Below are the code and all the weights of a small trained network. Each question names an input and a target symbol and asks about switching units off, where a switched-off unit gives its printed mean instead of its output.

import numpy as np


def w(rows, s, z=0):
    codes = np.array(rows[::2]) - 128.0
    scale = np.full(codes.shape[1], s)
    scale[-1] = z or s
    return codes * scale


def f(y):
    return np.maximum(y, 0)


def softmax(a):
    e = np.exp(a - a.max(-1, keepdims=True))
    return e / e.sum(-1, keepdims=True)


def log_softmax(a):
    a = a - a.max(-1, keepdims=True)
    return a - np.log(np.exp(a).sum(-1, keepdims=True))


def net(x, mask):
    ids = ['ΓΔΛΩαβεζθπστ'.index(c) for c in x.split()]
    T = len(ids)
    res = E[ids] + P[:T]
    r = res
    for j in range(3):
        rows = slice(2 * j, 2 * j + 2)
        q, k, v = (r @ M[0][rows].T for M in (Q, K, V))
        z = softmax(np.where(np.tri(T) > 0, q @ k.T / 2**0.5, -1e9)) @ v
        o = O[0][rows]
        res = res + np.where(mask[j], z, o[:, -1]) @ o[:, :-1]
    y = f(res @ A[0][:, :-1].T + A[0][:, -1])
    res = res + np.where(mask[3:7], y, B[0][:, -1]) @ B[0][:, :-1]
    return log_softmax(res[-1] @ U[:, :-1].T + U[:, -1])


Q, K, V, O, A, B = {}, {}, {}, {}, {}, {}
E = w([
[161,204,222,135,172,128],'Γ',
[105,149,109,96,142,190],'Δ',
[156,70,164,92,254,118],'Λ',
[133,175,123,110,123,149],'Ω',
[101,169,158,110,145,174],'α',
[19,172,190,159,108,144],'β',
[33,89,164,55,158,118],'ε',
[222,194,178,100,204,156],'ζ',
[207,225,116,81,138,99],'θ',
[117,182,155,155,158,125],'π',
[103,104,195,133,207,140],'σ',
[106,212,152,88,92,166],'τ',
],0.013)
P = w([
[89,181,137,157,213,157],'0',
[208,51,182,91,22,128],'1',
[174,103,150,6,212,158],'2',
[86,186,118,121,183,9],'3',
[172,46,249,104,40,111],'4',
[63,133,112,34,237,144],'5',
],0.011)
Q[0] = w([
[60,188,5,169,180,122],'head 1',
[158,72,92,191,62,102],'head 1',
[146,80,145,107,144,163],'head 2',
[89,80,93,94,154,166],'head 2',
[173,50,165,187,56,105],'head 3',
[149,157,248,69,106,178],'head 3',
],0.013)
K[0] = w([
[149,91,107,103,84,39],'head 1',
[194,59,171,116,97,205],'head 1',
[93,168,131,168,119,107],'head 2',
[129,154,96,163,126,63],'head 2',
[168,101,111,131,86,253],'head 3',
[125,203,85,183,131,161],'head 3',
],0.014)
V[0] = w([
[124,181,100,38,52,162],'head 1',
[92,38,132,39,187,148],'head 1',
[167,90,127,84,122,160],'head 2',
[175,127,98,128,138,58],'head 2',
[83,122,70,91,73,167],'head 3',
[244,185,160,67,78,151],'head 3',
],0.011)
O[0] = w([
[112,175,115,45,109,248,162],'head 1',
[67,19,42,111,189,92,39],'head 1',
[115,96,65,151,147,157,130],'head 2',
[142,108,133,122,96,136,50],'head 2',
[59,184,125,55,140,65,2],'head 3',
[110,117,102,113,116,216,192],'head 3',
],0.014,0.0045)
A[0] = w([
[98,119,91,139,151,39,37],'neuron 1',
[141,167,89,185,164,164,35],'neuron 2',
[78,150,88,90,247,141,254],'neuron 3',
[169,85,155,140,63,110,77],'neuron 4',
],0.012,0.0034)
B[0] = w([
[128,54,231,36,227,170,192],'neuron 1',
[115,107,154,64,31,175,202],'neuron 2',
[83,151,2,231,119,128,254],'neuron 3',
[101,116,90,217,237,104,196],'neuron 4',
],0.008,0.0083)
U = w([
[137,113,139,178,112,157,93],'Γ',
[104,117,73,143,111,135,123],'Δ',
[133,93,134,111,130,138,125],'Λ',
[137,138,134,115,124,123,254],'Ω',
[125,149,123,165,131,122,164],'α',
[122,158,169,54,138,98,249],'β',
[101,101,115,85,139,155,69],'ε',
[130,80,133,119,110,209,69],'ζ',
[144,132,187,12,112,161,136],'θ',
[147,165,160,141,138,110,118],'π',
[133,138,161,135,163,153,57],'σ',
[109,189,133,85,173,166,124],'τ',
],0.011,0.0047)

Each question gives the input, a string of symbols that net reads in full, and the target symbol t.
The units are the heads (2 rows each of Q, K, V and O) and the neurons (one row each of A and B). Each row of codes is followed by its name. A weight is (code - 128) times the scale printed after its matrix; where a second scale follows, it is the last column's (O, A, B and U).
mask holds one flag per unit, heads first, then neurons. A switched-off unit (its flag False) gives its mean, the last column of its rows in O or B, instead of its output. The means were averaged over made-up inputs and are rounded, as every weight is.
A unit's drop is (log p(t) with every unit on - log p(t) with that unit switched off) / (log p(t) with every unit on - log p(t) with every unit switched off).
The circuit of an input: a set's keep is (log p(t) with only the set's units on - log p(t) with every unit switched off) / (log p(t) with every unit on - log p(t) with every unit switched off). Starting from all 7 units, units are removed one at a time, each time the one whose removal leaves the highest keep (on an exact tie, the one counted first), for as long as the keep stays at least 0.8.
circuit, biggest first: the units of the circuit, biggest drop first
most important unit: the unit with the biggest drop
top k neurons: the k neurons with the biggest drops, biggest first
heads that matter: for each layer, one digit per head in row order, 1 if its drop is at least 0.15 and else 0, layers parted by /
input ζ Λ ζ, target ζ: heads that matter => 001
input Δ τ σ, target Δ: most important unit => neuron 3
input τ θ θ τ π, target θ: circuit, biggest first => [head 1; neuron 3]
input τ θ τ π θ ζ, target π: circuit, biggest first => [head 1; head 3]
input Δ ε ζ, target Δ: circuit, biggest first => [neuron 3; head 1]
input ζ θ τ θ Δ, target Γ: top 2 neurons => [neuron 4; neuron 1]
input σ Γ α β π, target Λ: circuit, biggest first => [head 1; neuron 1]
input τ ζ ε, target τ: top 2 neurons => [neuron 3; neuron 2]
input ε π β, target ε: circuit, biggest first => [neuron 1; head 1; head 3; neuron 3]
input ζ τ τ τ τ, target Γ: heads that matter => 101
input τ Λ ε Γ, target Γ: circuit, biggest first => [head 3; head 2]
input α τ θ θ, target θ: circuit, biggest first => [head 1; neuron 3; neuron 2]
input Δ τ τ τ β, target β: heads that matter => 001
input τ ζ θ τ σ, target θ: heads that matter => 101
input σ Δ τ τ σ, target Λ: heads that matter => 100
input θ θ σ, target θ: circuit, biggest first => [head 1; neuron 3; head 2]
input ζ Ω τ Λ τ Δ, target Λ: circuit, biggest first => [neuron 1; head 1; head 3]
input ε τ τ, target ε: heads that matter => 101
input ζ τ β θ θ τ, target θ: top 2 neurons => [neuron 3; neuron 4]
input α Δ θ ε τ τ, target ε: most important unit => neuron 1
input τ θ α, target τ: circuit, biggest first => [head 1; head 3; neuron 3]
input θ Λ θ ζ θ σ, target ζ: circuit, biggest first => [head 3]
input β β τ, target β: heads that matter => 001
input τ ζ τ α Ω, target θ: heads that matter => 101
input τ τ θ θ Λ α, target θ: heads that matter => 110
input θ θ ε β τ τ, target β: circuit, biggest first => [head 3; head 2]
